Here is a tiny trained network, its code and every weight. The questions are about switching its units off for an input and a target symbol, where a switched-off unit gives its printed mean instead of its output.

import numpy as np


def w(rows, s, z=0):
    codes = np.array(rows[::2]) - 128.0
    scale = np.full(codes.shape[1], s)
    scale[-1] = z or s
    return codes * scale


def f(y):
    return y / 2 * (1 + np.tanh(0.7978845608 * (y + 0.044715 * y**3)))


def softmax(a):
    e = np.exp(a - a.max(-1, keepdims=True))
    return e / e.sum(-1, keepdims=True)


def log_softmax(a):
    a = a - a.max(-1, keepdims=True)
    return a - np.log(np.exp(a).sum(-1, keepdims=True))


def net(x, mask):
    ids = ['ΘΞΠΨαβγεζλτφ'.index(c) for c in x.split()]
    T = len(ids)
    res = E[ids] + P[:T]
    r = res
    for j in range(2):
        rows = slice(2 * j, 2 * j + 2)
        q, k, v = (r @ M[0][rows].T for M in (Q, K, V))
        z = softmax(np.where(np.tri(T) > 0, q @ k.T / 2**0.5, -1e9)) @ v
        o = O[0][rows]
        res = res + np.where(mask[j], z, o[:, -1]) @ o[:, :-1]
    y = f(res @ A[0][:, :-1].T + A[0][:, -1])
    res = res + np.where(mask[2:6], y, B[0][:, -1]) @ B[0][:, :-1]
    return log_softmax(res[-1] @ U[:, :-1].T + U[:, -1])


Q, K, V, O, A, B = {}, {}, {}, {}, {}, {}
E = w([
[77,18,219,191,130,117],'Θ',
[105,158,93,222,87,185],'Ξ',
[239,96,103,42,122,190],'Π',
[194,153,82,100,179,121],'Ψ',
[132,52,180,131,216,63],'α',
[197,23,183,59,174,128],'β',
[154,73,154,151,136,169],'γ',
[177,155,76,135,82,202],'ε',
[193,15,182,86,83,212],'ζ',
[108,167,89,204,171,92],'λ',
[37,129,138,254,150,71],'τ',
[136,112,118,181,23,235],'φ',
],0.0078)
P = w([
[121,77,50,113,140,136],'0',
[157,147,139,173,170,122],'1',
[156,116,108,140,172,124],'2',
[131,85,138,180,171,201],'3',
[65,151,194,13,83,147],'4',
[181,156,161,192,165,114],'5',
[201,70,139,106,8,79],'6',
[136,48,114,177,186,233],'7',
[45,180,202,26,97,149],'8',
[171,128,192,218,192,209],'9',
[249,76,146,170,44,56],'10',
[164,99,123,169,184,153],'11',
[141,157,183,79,37,56],'12',
[168,81,129,166,190,169],'13',
],0.012)
Q[0] = w([
[64,148,115,123,221,193],'H0',
[32,198,180,9,65,97],'H0',
[248,54,96,229,136,114],'H1',
[137,119,80,171,222,184],'H1',
],0.013)
K[0] = w([
[131,151,105,82,57,25],'H0',
[216,217,253,180,121,121],'H0',
[71,55,43,115,159,177],'H1',
[65,99,40,47,66,48],'H1',
],0.013)
V[0] = w([
[5,132,134,204,112,74],'H0',
[143,99,193,69,193,76],'H0',
[180,182,94,49,108,134],'H1',
[138,180,85,161,207,89],'H1',
],0.014)
O[0] = w([
[184,241,85,129,174,152,1],'H0',
[95,58,15,194,124,139,60],'H0',
[120,118,166,140,33,82,25],'H1',
[247,106,150,214,124,87,124],'H1',
],0.015,0.0046)
A[0] = w([
[127,43,121,176,50,109,37],'N0',
[10,123,254,18,60,67,13],'N1',
[170,16,133,200,57,157,61],'N2',
[132,185,206,44,201,190,1],'N3',
],0.006,0.0051)
B[0] = w([
[121,235,103,66,159,19,190],'N0',
[170,185,3,212,1,238,250],'N1',
[123,195,102,130,162,7,209],'N2',
[56,232,101,123,95,65,196],'N3',
],0.0069,0.013)
U = w([
[53,146,76,82,205,183,135],'Θ',
[91,174,228,53,155,107,147],'Ξ',
[139,158,44,165,84,84,50],'Π',
[172,126,175,137,117,33,117],'Ψ',
[179,56,32,230,162,145,126],'α',
[19,110,106,86,156,79,144],'β',
[81,40,225,71,168,179,248],'γ',
[191,90,177,166,52,166,153],'ε',
[53,84,77,132,118,192,126],'ζ',
[253,95,174,167,148,134,132],'λ',
[182,200,76,154,152,113,64],'τ',
[52,206,131,86,107,152,84],'φ',
],0.0054,0.011)

Each question gives the input, a string of symbols that net reads in full, and the target symbol t.
The units are the heads (2 rows each of Q, K, V and O) and the neurons (one row each of A and B). Each row of codes is followed by its name. A weight is (code - 128) times the scale printed after its matrix; where a second scale follows, it is the last column's (O, A, B and U).
mask holds one flag per unit, heads first, then neurons. A switched-off unit (its flag False) gives its mean, the last column of its rows in O or B, instead of its output. The means were averaged over made-up inputs and are rounded, as every weight is.
A unit's drop is (log p(t) with every unit on - log p(t) with that unit switched off) / (log p(t) with every unit on - log p(t) with every unit switched off).
The circuit of an input: a set's keep is (log p(t) with only the set's units on - log p(t) with every unit switched off) / (log p(t) with every unit on - log p(t) with every unit switched off). Starting from all 6 units, units are removed one at a time, each time the one whose removal leaves the highest keep (on an exact tie, the one counted first), for as long as the keep stays at least 0.8.
units of the circuit, in order: the units of the circuit, biggest drop first
most important unit: the unit with the biggest drop
which heads matter: for each layer, one digit per head in row order, 1 if its drop is at least 0.15 and else 0, layers parted by /
input Θ γ β Π ε ε α α α Π Θ, target α: units of the circuit, in order : H0
input Π λ ε, target Π: units of the circuit, in order : N1; H0; H1; N0
input λ Ψ Ψ ε α Θ Ψ, target ε: which heads matter : 10
input β β τ Ψ ε τ α ε φ Π φ Θ, target β: which heads matter : 10
input φ ε β γ λ Ξ α Π, target φ: units of the circuit, in order : H0; H1; N3
input ε ε φ ζ Ξ Π, target ε: units of the circuit, in order : H0; H1; N1; N0
input Ξ τ Ψ Ψ Ψ ε Θ τ φ γ ζ Θ Ξ γ, target Ξ: units of the circuit, in order : H0; N1
input Ψ Θ λ φ ζ τ Ψ ζ α ε λ, target ζ: units of the circuit, in order : H1; H0; N1
input Θ Θ Ψ Π Ξ, target Θ: which heads matter : 11
input ζ α Ξ, target ζ: which heads matter : 11
input Ξ ε Π Π Π Π β τ ε β ζ, target τ: which heads matter : 11
input ε Ψ Ξ ε Ψ γ Ξ, target ε: which heads matter : 10
input β β φ τ α, target β: which heads matter : 10
input β ε Θ ζ Θ λ λ Θ Θ τ ε, target Θ: units of the circuit, in order : H1
input ε α Π Π α Ψ λ β, target ε: units of the circuit, in order : H0; H1; N1
input ε γ Ξ τ Ξ τ τ ζ Ψ, target τ: which heads matter : 11
input φ Π ζ ε ε λ β, target ε: units of the circuit, in order : N1; H0; N0
input α β β β β ε Θ ε β Π γ α β, target Π: units of the circuit, in order : N1; H0; N0; N2
input ε ε ε Ψ α ε λ Π φ α ε α γ, target α: units of the circuit, in order : H0; H1
input Θ γ λ φ Π γ Θ ε φ ζ λ ε α, target ζ: which heads matter : 11
input Ψ φ φ τ, target Ψ: most important unit : H1
input γ α Ξ Π φ Π ζ Ψ ε, target Π: units of the circuit, in order : H0; N1; H1; N0
input γ ε ζ λ Π λ Π λ, target γ: units of the circuit, in order : N1; N3; N2
input φ φ α, target φ: units of the circuit, in order : H0; H1; N1
input Ψ ζ τ ε φ ε λ λ λ ε ζ ε Ψ, target ε: which heads matter : 10
input Θ β β φ α Θ ε α, target Θ: which heads matter : 11
input λ α β α α τ β β α α, target λ: most important unit : H1
input γ Ψ λ Ξ, target γ: which heads matter : 00
